Below is a small trained network, with its code and all its weights. Each question gives an input and a target symbol and asks what happens when units are switched off, that is, made to give their printed mean instead of their output.

import numpy as np


def w(rows, s, z=0):
    codes = np.array(rows[::2]) - 128.0
    scale = np.full(codes.shape[1], s)
    scale[-1] = z or s
    return codes * scale


def f(y):
    return np.maximum(y, 0)


def softmax(a):
    e = np.exp(a - a.max(-1, keepdims=True))
    return e / e.sum(-1, keepdims=True)


def log_softmax(a):
    a = a - a.max(-1, keepdims=True)
    return a - np.log(np.exp(a).sum(-1, keepdims=True))


def net(x, mask):
    ids = ['ΓΞζθλμτφψ'.index(c) for c in x.split()]
    T = len(ids)
    res = E[ids] + P[:T]
    u = 0
    for l in range(2):
        r = res
        for j in range(2):
            rows = slice(2 * j, 2 * j + 2)
            q, k, v = (r @ M[l][rows].T for M in (Q, K, V))
            z = softmax(np.where(np.tri(T) > 0, q @ k.T / 2**0.5, -1e9)) @ v
            o = O[l][rows]
            res = res + np.where(mask[u + j], z, o[:, -1]) @ o[:, :-1]
        u += 2
        y = f(res @ A[l][:, :-1].T + A[l][:, -1])
        res = res + np.where(mask[u : u + 4], y, B[l][:, -1]) @ B[l][:, :-1]
        u += 4
    return log_softmax(res[-1] @ U[:, :-1].T + U[:, -1])


Q, K, V, O, A, B = {}, {}, {}, {}, {}, {}
E = w([
[115,78,60,146,155],'Γ',
[99,145,132,196,195],'Ξ',
[182,99,93,123,110],'ζ',
[96,142,143,177,153],'θ',
[77,149,109,171,137],'λ',
[186,172,157,177,132],'μ',
[134,179,85,184,131],'τ',
[177,35,127,85,254],'φ',
[170,182,110,43,187],'ψ',
],0.018)
P = w([
[18,116,191,58,83],'0',
[126,96,126,149,103],'1',
[125,110,134,160,130],'2',
[137,135,80,151,132],'3',
[131,151,73,155,157],'4',
[146,168,64,159,179],'5',
[168,177,66,174,201],'6',
[179,191,61,176,218],'7',
[191,208,47,188,232],'8',
[227,225,46,189,228],'9',
[226,236,38,203,245],'10',
[243,255,28,203,252],'11',
],0.0098)
Q[0] = w([
[141,173,52,161,210],'0.h0',
[188,142,38,144,171],'0.h0',
[43,251,213,211,111],'0.h1',
[159,93,76,123,157],'0.h1',
],0.013)
K[0] = w([
[11,92,172,76,80],'0.h0',
[41,125,236,55,118],'0.h0',
[27,25,212,111,24],'0.h1',
[190,166,144,135,191],'0.h1',
],0.011)
V[0] = w([
[88,61,178,38,26],'0.h0',
[124,127,87,75,74],'0.h0',
[76,52,22,132,76],'0.h1',
[117,126,254,164,101],'0.h1',
],0.0064)
O[0] = w([
[115,79,213,130,32,252],'0.h0',
[101,106,113,152,54,96],'0.h0',
[121,125,124,254,131,92],'0.h1',
[159,215,244,112,154,72],'0.h1',
],0.0065,0.0031)
A[0] = w([
[241,136,104,157,84,106],'0.n0',
[123,104,10,129,120,111],'0.n1',
[115,179,132,93,91,36],'0.n2',
[168,160,155,254,119,254],'0.n3',
],0.0084,0.0054)
B[0] = w([
[69,90,121,177,225,161],'0.n0',
[210,126,231,136,154,177],'0.n1',
[187,36,90,104,159,128],'0.n2',
[1,157,34,73,49,247],'0.n3',
],0.0073,0.013)
Q[1] = w([
[3,235,189,138,92],'1.h0',
[183,175,161,201,92],'1.h0',
[95,184,174,121,120],'1.h1',
[181,89,216,158,163],'1.h1',
],0.016)
K[1] = w([
[85,80,202,105,46],'1.h0',
[139,69,119,254,93],'1.h0',
[105,78,184,97,128],'1.h1',
[165,76,65,167,193],'1.h1',
],0.016)
V[1] = w([
[193,230,187,34,57],'1.h0',
[109,180,19,174,73],'1.h0',
[163,47,164,198,53],'1.h1',
[45,91,247,195,178],'1.h1',
],0.011)
O[1] = w([
[171,202,19,70,162,56],'1.h0',
[27,157,144,114,200,3],'1.h0',
[121,247,97,59,77,15],'1.h1',
[184,212,240,168,167,219],'1.h1',
],0.011,0.0069)
A[1] = w([
[240,131,210,160,184,95],'1.n0',
[40,255,126,136,93,160],'1.n1',
[62,37,98,107,184,220],'1.n2',
[35,115,160,245,108,6],'1.n3',
],0.0082,0.012)
B[1] = w([
[93,142,49,140,107,247],'1.n0',
[149,59,202,89,87,241],'1.n1',
[112,223,184,106,78,251],'1.n2',
[140,84,9,77,177,209],'1.n3',
],0.012,0.015)
U = w([
[170,30,189,137,239,173],'Γ',
[67,233,34,201,19,2],'Ξ',
[126,127,132,118,53,41],'ζ',
[71,130,90,240,216,201],'θ',
[71,67,51,137,131,74],'λ',
[138,252,213,253,122,219],'μ',
[18,197,114,163,112,118],'τ',
[157,72,81,248,54,116],'φ',
[212,136,71,83,173,158],'ψ',
],0.0045,0.007)

Each question gives the input, a string of symbols that net reads in full, and the target symbol t.
The units are the heads (2 rows each of Q, K, V and O) and the neurons (one row each of A and B). Each row of codes is followed by its name. A weight is (code - 128) times the scale printed after its matrix; where a second scale follows, it is the last column's (O, A, B and U).
mask holds one flag per unit, layer by layer, with each layer's heads first. A switched-off unit (its flag False) gives its mean, the last column of its rows in O or B, instead of its output. The means were averaged over made-up inputs and are rounded, as every weight is.
A unit's drop is (log p(t) with every unit on - log p(t) with that unit switched off) / (log p(t) with every unit on - log p(t) with every unit switched off).
The circuit of an input: a set's keep is (log p(t) with only the set's units on - log p(t) with every unit switched off) / (log p(t) with every unit on - log p(t) with every unit switched off). Starting from all 12 units, units are removed one at a time, each time the one whose removal leaves the highest keep (on an exact tie, the one counted first), for as long as the keep stays at least 0.8.
circuit, biggest first: the units of the circuit, biggest drop first
top k neurons: the k neurons with the biggest drops, biggest first
k most important neurons of layer l: the k neurons of layer l with the biggest drops, biggest first
input φ λ θ Ξ Γ ψ θ τ λ λ φ θ, target φ: circuit, biggest first : [1.h0, 0.n3, 0.h0]
input φ μ μ ζ φ φ θ λ τ μ τ Ξ, target φ: 2 most important neurons of layer 0 : [0.n3, 0.n0]
input τ λ Γ τ θ τ ψ φ λ, target τ: top 3 neurons : [1.n2, 0.n1, 0.n0]
input φ ψ φ Ξ ζ ζ Γ Ξ, target φ: circuit, biggest first : [1.h0, 0.n3]
input μ Γ μ θ ψ θ φ μ φ θ μ, target ψ: circuit, biggest first : [0.n3, 1.h0, 0.h1]
input μ φ μ θ Γ ψ Ξ μ φ θ τ, target ψ: circuit, biggest first : [1.h0, 0.h1]
input τ ψ θ τ τ θ θ μ θ μ, target τ: circuit, biggest first : [1.h0, 0.n1, 0.n3]
input φ Ξ λ θ μ, target φ: top neuron : [0.n3]
input ζ Ξ θ θ θ θ ζ Ξ ζ φ ζ τ, target ζ: circuit, biggest first : [1.n1, 0.h0, 1.h1, 0.n3]
input τ φ θ λ φ λ, target τ: 2 most important neurons of layer 1 : [1.n2, 1.n3]
input Ξ λ λ, target θ: 3 most important neurons of layer 1 : [1.n1, 1.n3, 1.n2]
input ζ θ λ τ τ, target ζ: circuit, biggest first : [1.n1, 1.h1, 0.h0, 0.n3]
input ψ φ τ, target Ξ: 2 most important neurons of layer 0 : [0.n1, 0.n0]
input λ λ φ Ξ, target Γ: 2 most important neurons of layer 1 : [1.n1, 1.n0]
input ζ θ λ τ λ Γ, target τ: circuit, biggest first : [1.n2, 1.h0]
input μ θ θ Ξ θ τ τ ζ, target τ: circuit, biggest first : [1.n2, 1.h0]
input λ Γ μ μ ψ Γ Ξ θ μ φ μ, target Γ: 2 most important neurons of layer 0 : [0.n3, 0.n1]
input θ Γ ζ Ξ θ λ, target μ: 2 most important neurons of layer 0 : [0.n3, 0.n0]
input θ ζ φ Γ θ ψ ζ, target ψ: circuit, biggest first : [0.n3, 0.n1, 1.h0, 0.h1]
input θ θ θ μ, target μ: circuit, biggest first : [1.h1]
input θ Γ θ ζ, target θ: top 2 neurons : [1.n3, 1.n1]
input ψ φ φ τ Γ φ μ Γ θ, target Ξ: top neuron : [1.n2]
